Below is a small trained network, with its code and all its weights. Each question gives an input and a target symbol and asks what happens when units are switched off, that is, made to give their printed mean instead of their output.

import numpy as np


def w(rows, s, z=0):
    codes = np.array(rows[::2]) - 128.0
    scale = np.full(codes.shape[1], s)
    scale[-1] = z or s
    return codes * scale


def norm(h):
    return h / np.sqrt((h * h).mean(-1, keepdims=True) + 1e-5)


def f(y):
    return np.maximum(y, 0)


def softmax(a):
    e = np.exp(a - a.max(-1, keepdims=True))
    return e / e.sum(-1, keepdims=True)


def log_softmax(a):
    a = a - a.max(-1, keepdims=True)
    return a - np.log(np.exp(a).sum(-1, keepdims=True))


def net(x, mask):
    ids = ['Ωβδζηλμπφψ'.index(c) for c in x.split()]
    T = len(ids)
    res = E[ids] + P[:T]
    u = 0
    for l in range(3):
        r = norm(res)
        for j in range(3):
            rows = slice(2 * j, 2 * j + 2)
            q, k, v = (r @ M[l][rows].T for M in (Q, K, V))
            z = softmax(np.where(np.tri(T) > 0, q @ k.T / 2**0.5, -1e9)) @ v
            o = O[l][rows]
            res = res + np.where(mask[u + j], z, o[:, -1]) @ o[:, :-1]
        u += 3
        y = f(norm(res) @ A[l][:, :-1].T + A[l][:, -1])
        res = res + np.where(mask[u : u + 4], y, B[l][:, -1]) @ B[l][:, :-1]
        u += 4
    return log_softmax(norm(res)[-1] @ U[:, :-1].T + U[:, -1])


Q, K, V, O, A, B = {}, {}, {}, {}, {}, {}
E = w([
[104,145,99,155,105,131,105],'Ω',
[122,95,131,141,154,131,137],'β',
[115,136,128,129,149,98,139],'δ',
[93,153,91,128,130,160,153],'ζ',
[112,126,124,152,131,157,112],'η',
[113,115,96,150,119,106,159],'λ',
[246,140,165,124,3,192,182],'μ',
[116,131,87,111,127,128,130],'π',
[94,121,121,175,123,147,142],'φ',
[146,94,99,180,150,135,127],'ψ',
],0.003)
P = w([
[229,183,221,98,149,1,130],'0',
[60,123,55,32,216,66,148],'1',
[46,123,72,50,200,86,118],'2',
[54,139,95,60,191,107,117],'3',
[55,113,93,75,191,113,98],'4',
[37,129,106,83,186,124,93],'5',
[63,122,88,89,181,137,93],'6',
[80,140,114,113,165,135,91],'7',
[67,134,103,103,171,140,86],'8',
[74,161,92,129,146,158,68],'9',
[72,105,101,122,164,159,75],'10',
[80,130,122,122,186,155,85],'11',
[97,117,108,134,158,145,64],'12',
[80,138,126,135,159,149,96],'13',
],0.00076)
Q[0] = w([
[111,109,48,252,103,181,118],'L0H1',
[156,177,164,32,117,81,139],'L0H1',
[117,183,52,134,145,139,192],'L0H2',
[139,82,190,120,101,80,97],'L0H2',
[176,180,150,146,74,54,172],'L0H3',
[165,199,178,126,91,33,183],'L0H3',
],0.0033)
K[0] = w([
[180,88,170,109,89,252,163],'L0H1',
[58,131,72,148,177,35,82],'L0H1',
[193,91,218,136,136,119,75],'L0H2',
[62,155,59,131,109,148,130],'L0H2',
[78,123,99,174,185,26,101],'L0H3',
[89,78,76,171,214,30,98],'L0H3',
],0.0039)
V[0] = w([
[60,126,171,200,194,125,67],'L0H1',
[72,102,102,117,230,115,131],'L0H1',
[168,65,168,107,129,156,141],'L0H2',
[109,127,49,111,153,142,190],'L0H2',
[8,102,73,130,160,96,55],'L0H3',
[186,149,153,130,50,133,196],'L0H3',
],0.0013)
O[0] = w([
[85,105,144,4,172,128,110,213],'L0H1',
[169,136,130,49,166,99,189,249],'L0H1',
[81,63,132,108,51,97,144,111],'L0H2',
[178,174,135,153,157,96,176,186],'L0H2',
[90,124,44,110,159,21,144,230],'L0H3',
[198,181,214,133,154,167,110,40],'L0H3',
],0.0013)
A[0] = w([
[102,119,101,46,138,120,171,2],'L0N1',
[93,163,68,107,100,134,156,120],'L0N2',
[214,97,120,91,5,209,197,35],'L0N3',
[165,140,112,129,165,77,163,154],'L0N4',
],0.0033,0.00043)
B[0] = w([
[143,132,126,192,117,142,101,254],'L0N1',
[147,54,149,114,155,140,124,238],'L0N2',
[186,160,183,134,2,119,123,166],'L0N3',
[98,125,108,104,105,169,120,219],'L0N4',
],0.0035,0.0016)
Q[1] = w([
[216,217,213,47,38,61,167],'L1H1',
[32,43,42,185,225,181,100],'L1H1',
[197,252,228,133,38,91,141],'L1H2',
[66,1,33,129,216,193,82],'L1H2',
[155,208,235,149,42,149,158],'L1H3',
[93,21,12,116,220,104,113],'L1H3',
],0.0041)
K[1] = w([
[40,42,50,138,231,120,74],'L1H1',
[222,213,228,132,39,126,155],'L1H1',
[26,63,54,138,229,144,103],'L1H2',
[229,182,226,116,46,96,160],'L1H2',
[3,7,61,111,245,97,82],'L1H3',
[208,244,188,141,34,122,152],'L1H3',
],0.0039)
V[1] = w([
[117,204,134,92,149,125,188],'L1H1',
[107,174,88,188,122,74,189],'L1H1',
[130,202,68,156,106,154,31],'L1H2',
[141,157,175,108,103,4,94],'L1H2',
[143,139,82,24,116,153,101],'L1H3',
[171,118,36,118,80,83,196],'L1H3',
],0.0026)
O[1] = w([
[82,127,123,40,114,132,141,83],'L1H1',
[44,81,122,127,59,92,146,71],'L1H1',
[116,119,88,132,92,135,1,8],'L1H2',
[132,185,155,126,110,14,119,195],'L1H2',
[157,88,145,63,202,113,84,90],'L1H3',
[145,14,134,104,105,51,157,110],'L1H3',
],0.0026,0.0016)
A[1] = w([
[154,91,133,112,68,100,5,68],'L1N1',
[197,253,109,132,125,212,59,3],'L1N2',
[140,121,133,197,107,172,142,155],'L1N3',
[111,98,212,80,170,103,101,109],'L1N4',
],0.0025,0.00064)
B[1] = w([
[89,133,213,183,177,100,90,212],'L1N1',
[189,210,148,90,150,253,47,211],'L1N2',
[166,158,50,84,98,106,117,255],'L1N3',
[172,202,102,171,122,147,182,214],'L1N4',
],0.0024,0.00092)
Q[2] = w([
[136,72,3,222,191,144,96],'L2H1',
[113,191,231,36,56,126,160],'L2H1',
[167,205,175,75,55,139,102],'L2H2',
[175,161,119,91,66,138,105],'L2H2',
[180,141,179,96,122,79,140],'L2H3',
[24,84,20,109,139,127,125],'L2H3',
],0.0051)
K[2] = w([
[228,222,227,102,59,137,131],'L2H1',
[30,24,2,167,223,128,121],'L2H1',
[91,156,122,69,125,164,170],'L2H2',
[97,161,86,71,134,154,160],'L2H2',
[80,95,90,49,127,144,127],'L2H3',
[142,132,160,211,147,61,127],'L2H3',
],0.0056)
V[2] = w([
[211,58,4,237,147,107,140],'L2H1',
[135,160,218,168,195,60,54],'L2H1',
[99,130,108,117,79,110,109],'L2H2',
[219,114,154,123,57,104,121],'L2H2',
[132,174,125,156,91,137,155],'L2H3',
[162,122,184,183,83,128,145],'L2H3',
],0.0019)
O[2] = w([
[242,100,68,209,161,70,71,218],'L2H1',
[125,128,255,116,123,107,76,137],'L2H1',
[91,135,117,122,107,117,86,32],'L2H2',
[136,84,75,105,170,116,94,1],'L2H2',
[138,152,124,190,111,133,101,128],'L2H3',
[142,71,124,193,108,107,146,98],'L2H3',
],0.0022,0.00093)
A[2] = w([
[244,139,223,147,190,153,254,43],'L2N1',
[96,89,111,130,118,76,160,150],'L2N2',
[178,72,164,76,154,121,85,5],'L2N3',
[83,178,174,67,109,95,167,27],'L2N4',
],0.0035,0.0013)
B[2] = w([
[83,119,254,213,202,124,208,252],'L2N1',
[170,182,177,95,82,145,118,161],'L2N2',
[218,17,250,41,102,243,108,136],'L2N3',
[230,173,22,82,191,76,123,136],'L2N4',
],0.003,0.0044)
U = w([
[45,134,180,152,105,50,2,162],'Ω',
[122,142,221,184,212,120,213,244],'β',
[167,224,90,33,177,31,146,149],'δ',
[65,78,71,48,159,216,166,95],'ζ',
[172,241,134,119,182,230,44,19],'η',
[98,52,121,75,36,48,180,255],'λ',
[207,154,182,141,23,153,138,84],'μ',
[180,24,195,50,157,161,67,102],'π',
[34,196,63,196,38,156,177,20],'φ',
[232,82,37,213,160,76,107,97],'ψ',
],0.0052,0.00092)

Each question gives the input, a string of symbols that net reads in full, and the target symbol t.
The units are the heads (2 rows each of Q, K, V and O) and the neurons (one row each of A and B). Each row of codes is followed by its name. A weight is (code - 128) times the scale printed after its matrix; where a second scale follows, it is the last column's (O, A, B and U).
mask holds one flag per unit, layer by layer, with each layer's heads first. A switched-off unit (its flag False) gives its mean, the last column of its rows in O or B, instead of its output. The means were averaged over made-up inputs and are rounded, as every weight is.
A unit's drop is (log p(t) with every unit on - log p(t) with that unit switched off) / (log p(t) with every unit on - log p(t) with every unit switched off).
The circuit of an input: a set's keep is (log p(t) with only the set's units on - log p(t) with every unit switched off) / (log p(t) with every unit on - log p(t) with every unit switched off). Starting from the 12 units with the biggest drops (on a tie, the unit counted first), units are removed one at a time, each time the one whose removal leaves the highest keep (on an exact tie, the one counted first), for as long as the keep stays at least 0.8.
circuit, biggest first: the units of the circuit, biggest drop first
most important unit: the unit with the biggest drop
top k neurons: the k neurons with the biggest drops, biggest first
k most important neurons of layer l: the k neurons of layer l with the biggest drops, biggest first
which heads matter: for each layer, one digit per head in row order, 1 if its drop is at least 0.15 and else 0, layers parted by /
input δ ψ β ψ η β β Ω, target δ: top neuron => [L2N4]
input λ β η β η β Ω φ β η ζ λ η η, target λ: which heads matter => 001 / 101 / 000
input φ β β π β β π η ψ φ λ β ζ, target φ: circuit, biggest first => [L1H1; L2N1]
input Ω Ω η φ β ψ η π, target Ω: which heads matter => 000 / 010 / 000
input φ Ω Ω δ, target φ: which heads matter => 000 / 001 / 000
input η β π π Ω π ψ λ β μ π, target π: circuit, biggest first => [L0N2; L1H3; L2N3]
input φ β φ φ η, target φ: circuit, biggest first => [L1H3; L2N1]
input η μ ψ η λ β φ, target φ: circuit, biggest first => [L2N1; L1N3]
input ψ η ζ β β ψ ψ ψ η β φ ζ β β, target ψ: top 2 neurons => [L2N1; L0N2]
input φ β ψ δ ψ β, target φ: circuit, biggest first => [L1H3; L2N1; L1H1]
input π π β Ω π ψ ψ β ψ ψ Ω β, target π: which heads matter => 000 / 011 / 000
input π β μ ψ η φ, target φ: circuit, biggest first => [L2N1; L0N3; L2H1; L1H2]
input λ β ψ Ω ψ β β Ω β φ β β π, target λ: circuit, biggest first => [L1H1; L1H3; L2N1]
input π β μ ζ, target ζ: top 2 neurons => [L2N1; L0N3]
input λ φ η ψ ψ φ μ β η β λ, target λ: which heads matter => 000 / 001 / 000
input η η η φ, target η: most important unit => L1H3
input ζ η η ψ ψ β, target ζ: circuit, biggest first => [L1H2; L2N1; L1H1]
input π δ ζ ψ η ψ φ β ψ, target π: circuit, biggest first => [L1H3; L2N3; L1H2; L2N1]
input λ β β Ω δ ψ π ψ λ Ω η, target λ: circuit, biggest first => [L1H1; L1H3; L2N1; L0N1]
input η ψ β β ψ ζ Ω η, target η: most important neuron of layer 2 => [L2N1]
input ζ β φ Ω δ, target ζ: which heads matter => 000 / 010 / 000
input π η β β η, target π: which heads matter => 000 / 001 / 000
input φ β φ ψ λ η β, target φ: which heads matter => 000 / 001 / 000
input φ η π Ω π δ η Ω, target φ: which heads matter => 000 / 101 / 000
input λ β β ψ φ, target λ: circuit, biggest first => [L1H1; L1H3; L2N1]
input μ β π δ, target δ: which heads matter => 000 / 010 / 000
